Here is a tiny trained network, its code and every weight. The questions are about switching its units off for an input and a target symbol, where a switched-off unit gives its printed mean instead of its output.

import numpy as np


def w(rows, s, z=0):
    codes = np.array(rows[::2]) - 128.0
    scale = np.full(codes.shape[1], s)
    scale[-1] = z or s
    return codes * scale


def f(y):
    return y / 2 * (1 + np.tanh(0.7978845608 * (y + 0.044715 * y**3)))


def softmax(a):
    e = np.exp(a - a.max(-1, keepdims=True))
    return e / e.sum(-1, keepdims=True)


def log_softmax(a):
    a = a - a.max(-1, keepdims=True)
    return a - np.log(np.exp(a).sum(-1, keepdims=True))


def net(x, mask):
    ids = ['αγδεζηθλμξσφψω'.index(c) for c in x.split()]
    T = len(ids)
    res = E[ids] + P[:T]
    u = 0
    for l in range(2):
        r = res
        for j in range(2):
            rows = slice(2 * j, 2 * j + 2)
            q, k, v = (r @ M[l][rows].T for M in (Q, K, V))
            z = softmax(np.where(np.tri(T) > 0, q @ k.T / 2**0.5, -1e9)) @ v
            o = O[l][rows]
            res = res + np.where(mask[u + j], z, o[:, -1]) @ o[:, :-1]
        u += 2
        y = f(res @ A[l][:, :-1].T + A[l][:, -1])
        res = res + np.where(mask[u : u + 4], y, B[l][:, -1]) @ B[l][:, :-1]
        u += 4
    return log_softmax(res[-1] @ U[:, :-1].T + U[:, -1])


Q, K, V, O, A, B = {}, {}, {}, {}, {}, {}
E = w([
[105,51,147,119,109,107,74,171],'α',
[106,180,39,150,122,79,60,154],'γ',
[133,164,187,205,63,102,185,105],'δ',
[187,131,187,96,132,140,28,139],'ε',
[116,147,141,214,103,93,216,139],'ζ',
[84,91,165,81,180,121,135,47],'η',
[150,167,198,56,101,98,141,189],'θ',
[55,145,71,103,60,215,139,70],'λ',
[176,119,39,116,109,79,85,49],'μ',
[110,120,158,190,156,101,229,160],'ξ',
[157,142,90,77,219,71,183,100],'σ',
[79,176,123,163,172,247,136,191],'φ',
[30,183,206,139,145,121,75,118],'ψ',
[227,85,151,56,79,142,182,112],'ω',
],0.011)
P = w([
[3,121,167,15,48,26,231,150],'0',
[127,150,131,118,141,117,122,97],'1',
[135,153,145,131,131,122,118,98],'2',
[144,148,135,141,138,133,122,93],'3',
[151,150,140,143,137,136,120,96],'4',
[154,143,137,146,147,138,133,97],'5',
[160,144,133,154,147,140,125,102],'6',
[165,145,138,151,137,143,133,102],'7',
[164,140,135,145,141,139,130,116],'8',
[164,140,140,150,140,143,136,114],'9',
[157,131,121,143,135,127,147,136],'10',
],0.0056)
Q[0] = w([
[147,158,64,82,178,136,53,115],'L0H1',
[113,145,79,2,144,228,12,144],'L0H1',
[191,64,135,47,103,99,86,60],'L0H2',
[147,68,114,10,126,166,25,92],'L0H2',
],0.0079)
K[0] = w([
[215,165,61,213,219,176,44,94],'L0H1',
[206,169,131,189,162,250,2,156],'L0H1',
[206,50,171,66,99,79,86,74],'L0H2',
[246,79,210,100,159,110,23,104],'L0H2',
],0.0077)
V[0] = w([
[224,241,44,250,206,138,35,26],'L0H1',
[186,98,36,94,247,77,162,193],'L0H1',
[221,66,143,41,66,82,80,43],'L0H2',
[201,31,123,182,254,186,102,30],'L0H2',
],0.0049)
O[0] = w([
[208,254,41,189,190,122,119,101,3],'L0H1',
[141,77,156,225,244,18,96,83,87],'L0H1',
[189,131,47,28,90,157,81,87,128],'L0H2',
[127,54,96,145,188,243,103,85,51],'L0H2',
],0.0055,0.0036)
A[0] = w([
[118,210,188,114,105,67,138,254,192],'L0N1',
[162,129,121,131,109,58,215,95,200],'L0N2',
[59,87,179,129,179,108,146,70,193],'L0N3',
[116,13,178,40,69,160,103,159,254],'L0N4',
],0.0078,0.0042)
B[0] = w([
[120,223,137,147,113,90,131,220,234],'L0N1',
[211,115,103,149,124,46,213,56,195],'L0N2',
[2,88,172,104,184,92,152,94,186],'L0N3',
[116,88,62,32,110,135,89,189,254],'L0N4',
],0.0067,0.0081)
Q[1] = w([
[126,210,60,36,183,123,96,78],'L1H1',
[82,204,102,128,186,227,2,180],'L1H1',
[72,82,174,196,74,113,243,158],'L1H2',
[98,222,77,112,209,151,87,153],'L1H2',
],0.0057)
K[1] = w([
[236,105,112,199,208,254,138,35],'L1H1',
[137,171,202,198,140,249,103,168],'L1H1',
[13,157,118,51,94,83,172,185],'L1H2',
[152,208,149,246,192,195,106,145],'L1H2',
],0.0065)
V[1] = w([
[68,127,145,92,185,131,20,222],'L1H1',
[123,254,164,189,32,113,115,204],'L1H1',
[52,95,196,189,220,129,211,129],'L1H2',
[84,133,160,102,120,201,108,114],'L1H2',
],0.0059)
O[1] = w([
[146,137,207,206,211,199,7,171,255],'L1H1',
[129,144,2,156,162,160,78,195,249],'L1H1',
[117,96,168,215,57,87,179,230,6],'L1H2',
[203,162,178,128,170,187,205,165,73],'L1H2',
],0.0057,0.0042)
A[1] = w([
[80,156,16,142,89,229,136,188,193],'L1N1',
[211,191,184,76,177,92,164,171,253],'L1N2',
[151,173,165,244,199,57,253,121,208],'L1N3',
[221,105,18,45,83,106,121,83,43],'L1N4',
],0.0056,0.0027)
B[1] = w([
[106,88,76,192,84,222,214,33,247],'L1N1',
[195,213,129,56,177,184,219,141,209],'L1N2',
[254,84,126,170,164,80,94,75,228],'L1N3',
[129,102,252,227,66,151,101,164,255],'L1N4',
],0.0066,0.0061)
U = w([
[85,3,69,111,146,140,18,154,177],'α',
[132,191,19,156,169,66,64,89,174],'γ',
[195,123,149,168,161,115,113,172,4],'δ',
[201,161,137,94,228,171,34,103,95],'ε',
[112,73,174,164,99,66,87,204,81],'ζ',
[19,120,155,56,180,106,147,63,235],'η',
[161,220,117,47,142,146,204,185,208],'θ',
[54,133,67,105,43,217,223,63,118],'λ',
[126,127,199,190,57,71,73,48,119],'μ',
[107,85,67,136,88,89,160,150,178],'ξ',
[186,133,98,81,178,84,219,58,90],'σ',
[135,101,154,205,148,246,194,171,36],'φ',
[22,213,242,164,154,120,54,147,146],'ψ',
[191,67,237,116,76,198,178,163,81],'ω',
],0.0061,0.0024)

Each question gives the input, a string of symbols that net reads in full, and the target symbol t.
The units are the heads (2 rows each of Q, K, V and O) and the neurons (one row each of A and B). Each row of codes is followed by its name. A weight is (code - 128) times the scale printed after its matrix; where a second scale follows, it is the last column's (O, A, B and U).
mask holds one flag per unit, layer by layer, with each layer's heads first. A switched-off unit (its flag False) gives its mean, the last column of its rows in O or B, instead of its output. The means were averaged over made-up inputs and are rounded, as every weight is.
A unit's drop is (log p(t) with every unit on - log p(t) with that unit switched off) / (log p(t) with every unit on - log p(t) with every unit switched off).
The circuit of an input: a set's keep is (log p(t) with only the set's units on - log p(t) with every unit switched off) / (log p(t) with every unit on - log p(t) with every unit switched off). Starting from all 12 units, units are removed one at a time, each time the one whose removal leaves the highest keep (on an exact tie, the one counted first), for as long as the keep stays at least 0.8.
circuit, biggest first: the units of the circuit, biggest drop first
unit that matters most: the unit with the biggest drop
k most important neurons: the k neurons with the biggest drops, biggest first
top k neurons in layer l: the k neurons of layer l with the biggest drops, biggest first
heads that matter: for each layer, one digit per head in row order, 1 if its drop is at least 0.15 and else 0, layers parted by /
input σ ψ α η ε ζ, target μ: heads that matter -> 10 / 11
input γ ε θ λ ξ ε ξ ζ, target γ: heads that matter -> 01 / 10
input γ ψ ξ ω δ φ ξ θ μ θ ξ, target γ: unit that matters most -> L1H1
input α λ α σ ξ, target ψ: circuit, biggest first -> L1H1, L0H1, L0N4, L0N3
input λ μ φ φ ω η ω λ δ, target θ: heads that matter -> 10 / 01
input δ η ξ φ μ ξ α, target α: 2 most important neurons -> L0N2, L1N2
input φ ε μ, target μ: heads that matter -> 10 / 10
input λ σ ζ, target θ: top 2 neurons in layer 1 -> L1N2, L1N4
input ξ ζ ξ γ ξ ψ ε φ, target φ: 2 most important neurons -> L1N1, L0N2
input ξ ψ ζ ψ ψ α σ μ ξ, target ζ: circuit, biggest first -> L0H1, L1H2, L0H2, L1N1
input ψ ξ γ ζ ω θ ε γ ζ, target φ: 2 most important neurons -> L0N1, L1N1
input φ λ σ, target σ: heads that matter -> 00 / 10
input ζ ω ξ η δ μ ξ, target ξ: 2 most important neurons -> L0N2, L0N1
input ε ξ ξ φ η δ ε δ, target ε: unit that matters most -> L0N4
input μ ψ ζ, target σ: top 2 neurons in layer 1 -> L1N3, L1N4
input ψ σ γ, target γ: circuit, biggest first -> L0H1, L1H2
input ξ ξ η ψ φ σ μ δ, target ζ: heads that matter -> 11 / 01
input α λ ξ ξ ε ξ ω ζ, target ψ: top 3 neurons in layer 0 -> L0N4, L0N3, L0N1
input ζ ζ ε λ ω γ η, target η: 3 most important neurons -> L0N1, L0N3, L1N3
input δ ω ζ ζ δ η θ σ γ ψ ξ, target λ: unit that matters most -> L0H1
input ε ζ ξ ψ θ ψ ζ, target ε: top 2 neurons in layer 0 -> L0N4, L0N2
input δ ω α δ, target λ: heads that matter -> 11 / 10
input θ μ λ ξ ξ σ λ ξ ψ ω, target ω: 2 most important neurons -> L1N4, L0N1
input θ θ ω, target ω: 3 most important neurons -> L1N4, L0N4, L0N1
